data =
[[136 134 114 113]
 [116 133 116 113]
 [116 128 106 139]
 [138 130 112 114]
 [116 125 103 138]
 [122 122 119 112]
 [116 118 116 114]
 [117 119 116 117]
 [119 129 101 122]
 [128 127 124 122]
 [118 125 102 137]
 [119 124 105 134]
 [114 125 103 133]
 [117 132 101 121]]
Rows and columns are counted from 1.
(1, 1): 136
(2, 1): 116
(1, 2): 134
(6, 3): 119
(4, 3): 112
(9, 1): 119
(7, 3): 116
(6, 2): 122
(8, 3): 116
(1, 3): 114
(5, 3): 103
(9, 4): 122
(9, 3): 101
(5, 2): 125
(2, 3): 116
(13, 1): 114
(2, 4): 113
(13, 3): 103
(6, 1): 122
(11, 4): 137

arr = [[131, 140, 150, 132], [126, 148, 143, 128], [132, 132, 131, 146], [119, 110, 110, 120], [142, 140, 144, 138]]
Indices start at 1.
row 1 col 1 -> 131
row 2 col 2 -> 148
row 4 col 4 -> 120
row 1 col 3 -> 150
row 4 col 3 -> 110
row 3 col 1 -> 132
row 5 col 1 -> 142
row 1 col 4 -> 132
row 5 col 2 -> 140

B =
[[127 127 122 118 128]
 [109 123 133 125 126]
 [104 116 155 134 108]
 [134 125 127 107 122]
 [127 124 105 121 154]
 [139 128 130 130 121]
 [155 135 109 121 142]
 [121 134 126 127 105]
 [132 105 127 140 127]
 [124 157 132 112 125]
 [128 106 120 154 137]
 [111 126 141 130 128]
 [131 122 130 115 118]
 [132 123 106 118 131]
 [122 145 131 130 129]
 [123 101 124 128 122]]
Indices start at 1.
(1, 1) => 127
(8, 5) => 105
(14, 1) => 132
(16, 5) => 122
(15, 3) => 131
(5, 2) => 124
(2, 4) => 125
(3, 5) => 108
(3, 1) => 104
(11, 5) => 137
(15, 2) => 145
(16, 4) => 128
(1, 2) => 127
(9, 2) => 105
(4, 3) => 127
(12, 4) => 130
(16, 3) => 124
(15, 4) => 130
(15, 1) => 122
(16, 2) => 101
(10, 3) => 132
(10, 4) => 112
(8, 3) => 126
(5, 3) => 105
(13, 1) => 131
(2, 5) => 126
(11, 1) => 128

A =
[[123 118 132 133 143 120 126]
 [149 117 142 137 116 115 135]
 [128 140 117 108 126 147 130]
 [128 128 121 135 120 129 125]
 [148 138 123 133 129 134 137]
 [120 128 136 126 140 129 113]
 [145 141 148 140 147 146 134]
 [153 151 147 145 139 150 125]
 [111 117 110 122 121 113 112]
 [135 124 129 123 110 124 137]]
Indices start at 1.
row 1 col 1 -> 123
row 7 col 5 -> 147
row 5 col 6 -> 134
row 5 col 3 -> 123
row 2 col 4 -> 137
row 2 col 6 -> 115
row 7 col 2 -> 141
row 2 col 3 -> 142
row 7 col 6 -> 146
row 8 col 1 -> 153
row 3 col 5 -> 126
row 3 col 6 -> 147
row 2 col 1 -> 149
row 2 col 7 -> 135
row 3 col 1 -> 128
row 1 col 4 -> 133
row 6 col 5 -> 140
row 8 col 7 -> 125
row 7 col 1 -> 145
row 6 col 3 -> 136
row 4 col 6 -> 129
row 9 col 6 -> 113
row 4 col 2 -> 128
row 4 col 4 -> 135
row 9 col 3 -> 110
row 1 col 5 -> 143
row 3 col 2 -> 140

a =
[[126 130 126 133 129 130 131 139 135 125 130 146 142 128 139]
 [133 119 127 143 128 127 125 134 137 128 125 152 144 127 136]
 [134 131 126 133 127 128 130 137 136 124 131 127 128 127 128]
 [129 132 127 134 124 124 131 142 139 125 126 141 138 124 135]]
Indices start at 1.
row 1 col 1: 126
row 1 col 13: 142
row 2 col 4: 143
row 2 col 1: 133
row 2 col 14: 127
row 3 col 2: 131
row 1 col 14: 128
row 4 col 11: 126
row 3 col 7: 130
row 4 col 2: 132
row 3 col 10: 124
row 2 col 8: 134
row 1 col 15: 139
row 3 col 9: 136
row 1 col 8: 139
row 2 col 15: 136
row 1 col 6: 130
row 2 col 5: 128
row 2 col 13: 144
row 1 col 2: 130

X =
[[124 144 137 153 124 129 127 137]
 [124 122 123 112 137 120 128 119]
 [139 128 129 128 133 133 128 120]]
Rows and columns are counted from 1.
row 1 col 1 -> 124
row 3 col 3 -> 129
row 2 col 8 -> 119
row 3 col 7 -> 128
row 3 col 4 -> 128
row 1 col 5 -> 124
row 3 col 6 -> 133
row 1 col 2 -> 144

grid =
[[133 131 130 124 128]
 [126 135 125 127 128]
 [128 126 131 130 131]
 [126 124 126 131 126]
 [127 127 127 129 127]
 [128 128 128 128 128]
 [128 111 150 138 143]
 [124 122 124 132 124]
 [150 139 137 112 127]
 [126 134 125 127 128]
 [115 106 114 136 112]
 [117 110 117 135 116]
 [119 156 112 118 125]
 [128 106 155 140 148]
 [138 133 132 120 128]
 [127 127 127 129 128]]
Indices start at 1.
(1, 1): 133
(12, 3): 117
(5, 4): 129
(7, 4): 138
(11, 3): 114
(2, 2): 135
(5, 3): 127
(7, 1): 128
(16, 1): 127
(13, 2): 156
(7, 3): 150
(15, 2): 133
(16, 4): 129
(5, 1): 127
(11, 2): 106
(3, 2): 126
(6, 2): 128
(15, 4): 120
(5, 2): 127
(4, 4): 131
(4, 5): 126
(2, 1): 126
(3, 5): 131
(4, 1): 126
(1, 2): 131
(4, 2): 124
(8, 2): 122
(15, 5): 128
(12, 2): 110
